Below are the code and all the weights of a small trained network. Each question names an input and a class and asks about switching units off, where a switched-off unit gives its printed mean instead of its output.

import numpy as np


def w(rows, s, z=0):
    codes = np.array(rows[::2]) - 128.0
    scale = np.full(codes.shape[1], s)
    scale[-1] = z or s
    return codes * scale


def norm(h):
    return h / np.sqrt((h * h).mean(-1, keepdims=True) + 1e-5)


def f(y):
    return np.maximum(y, 0)


def log_softmax(a):
    a = a - a.max(-1, keepdims=True)
    return a - np.log(np.exp(a).sum(-1, keepdims=True))


def net(x, mask):
    res = np.array(x, float).reshape(1, 3) / 4 @ E
    u = 0
    for l in range(2):
        y = f(norm(res) @ A[l][:, :-1].T + A[l][:, -1])
        res = res + np.where(mask[u : u + 5], y, B[l][:, -1]) @ B[l][:, :-1]
        u += 5
    return log_softmax(norm(res)[-1] @ U[:, :-1].T + U[:, -1])


A, B = {}, {}
E = w([
[172,13,210,152,97,75],'x0',
[1,175,102,150,154,101],'x1',
[149,251,163,160,138,138],'x2',
],0.0094)
A[0] = w([
[144,141,35,68,110,151,79],'L0N0',
[145,201,248,160,112,98,2],'L0N1',
[145,179,207,167,137,113,86],'L0N2',
[167,255,174,139,129,131,72],'L0N3',
[216,176,141,121,95,137,124],'L0N4',
],0.014,0.0039)
B[0] = w([
[141,149,63,134,149,131,196],'L0N0',
[98,118,8,132,143,160,210],'L0N1',
[148,188,68,67,80,96,198],'L0N2',
[116,79,227,187,110,187,254],'L0N3',
[146,117,169,150,197,98,213],'L0N4',
],0.017,0.0096)
A[1] = w([
[45,182,42,126,79,204,168],'L1N0',
[253,106,67,171,83,178,138],'L1N1',
[72,148,99,175,49,52,204],'L1N2',
[232,151,52,181,137,189,4],'L1N3',
[145,241,239,153,81,116,148],'L1N4',
],0.013,0.0017)
B[1] = w([
[218,110,133,54,22,122,255],'L1N0',
[137,166,174,35,184,174,213],'L1N1',
[109,104,84,236,142,114,180],'L1N2',
[25,160,55,182,240,2,214],'L1N3',
[83,180,189,132,83,149,174],'L1N4',
],0.015,0.012)
U = w([
[130,188,100,85,224,88,197],'0',
[150,143,56,117,44,93,251],'1',
[96,176,210,199,175,159,79],'2',
[127,200,182,145,32,163,72],'3',
[182,60,192,72,161,129,23],'4',
[99,57,127,249,100,70,13],'5',
],0.017,0.0032)

Each question gives the input, the list of numbers given to net, and the class t.
The units are the neurons (one row each of A and B). Each row of codes is followed by its name. A weight is (code - 128) times the scale printed after its matrix; where a second scale follows, it is the last column's (A, B and U).
mask holds one flag per neuron, layer by layer. A switched-off neuron (its flag False) gives its mean, the last column of its row in B, instead of its output. The means were averaged over made-up inputs and are rounded, as every weight is.
A unit's drop is (log p(t) with every unit on - log p(t) with that unit switched off) / (log p(t) with every unit on - log p(t) with every unit switched off).
The circuit of an input: a set's keep is (log p(t) with only the set's units on - log p(t) with every unit switched off) / (log p(t) with every unit on - log p(t) with every unit switched off). Starting from all 10 units, units are removed one at a time, each time the one whose removal leaves the highest keep (on an exact tie, the one counted first), for as long as the keep stays at least 0.8.
units of the circuit, in order: the units of the circuit, biggest drop first
unit that matters most: the unit with the biggest drop
top k neurons: the k neurons with the biggest drops, biggest first
top k neurons in layer l: the k neurons of layer l with the biggest drops, biggest first
drop when u is switched off: that unit's drop, to one decimal
input [-5,2,-3], class 1: units of the circuit, in order => (L1N0)
input [-6,2,1], class 3: top 4 neurons => (L0N1 L0N3 L0N4 L0N2)
input [4,2,8], class 1: top 3 neurons => (L0N1 L0N2 L1N0)
input [-6,1,0], class 1: top 2 neurons in layer 0 => (L0N4 L0N0)
input [1,-6,1], class 0: top 2 neurons => (L0N3 L1N0)
input [-1,-8,7], class 2: top 3 neurons => (L0N3 L0N4 L0N0)
input [1,6,-3], class 5: top 2 neurons => (L0N1 L1N2)
input [-6,6,1], class 3: units of the circuit, in order => (L0N1 L1N3)
input [6,-1,5], class 0: units of the circuit, in order => (L0N1 L1N1)
input [-4,-3,7], class 2: top 4 neurons => (L0N3 L0N4 L1N0 L0N1)
input [-7,1,2], class 3: top 3 neurons => (L0N3 L0N1 L0N4)
input [-2,3,3], class 3: top 2 neurons => (L0N3 L0N4)
input [-5,-1,6], class 2: top 2 neurons => (L0N3 L1N0)
input [-6,-6,2], class 2: top 2 neurons => (L0N3 L0N1)
input [4,-3,1], class 0: unit that matters most => L0N3
input [5,2,6], class 1: top 2 neurons => (L0N1 L1N0)
input [-5,-2,3], class 2: top 2 neurons => (L0N3 L1N0)
input [0,7,6], class 3: top 2 neurons in layer 0 => (L0N3 L0N0)
input [0,-8,1], class 2: top 3 neurons in layer 0 => (L0N1 L0N4 L0N0)
input [-1,7,-8], class 1: top 2 neurons in layer 1 => (L1N0 L1N3)
input [-2,-2,2], class 2: unit that matters most => L0N3
input [-8,0,4], class 2: top 2 neurons in layer 0 => (L0N3 L0N2)
input [5,-4,8], class 0: top 2 neurons => (L0N1 L0N2)
input [-1,-6,4], class 2: top 3 neurons in layer 0 => (L0N3 L0N4 L0N0)
input [-8,5,-6], class 1: drop when L1N0 is switched off => 0.2
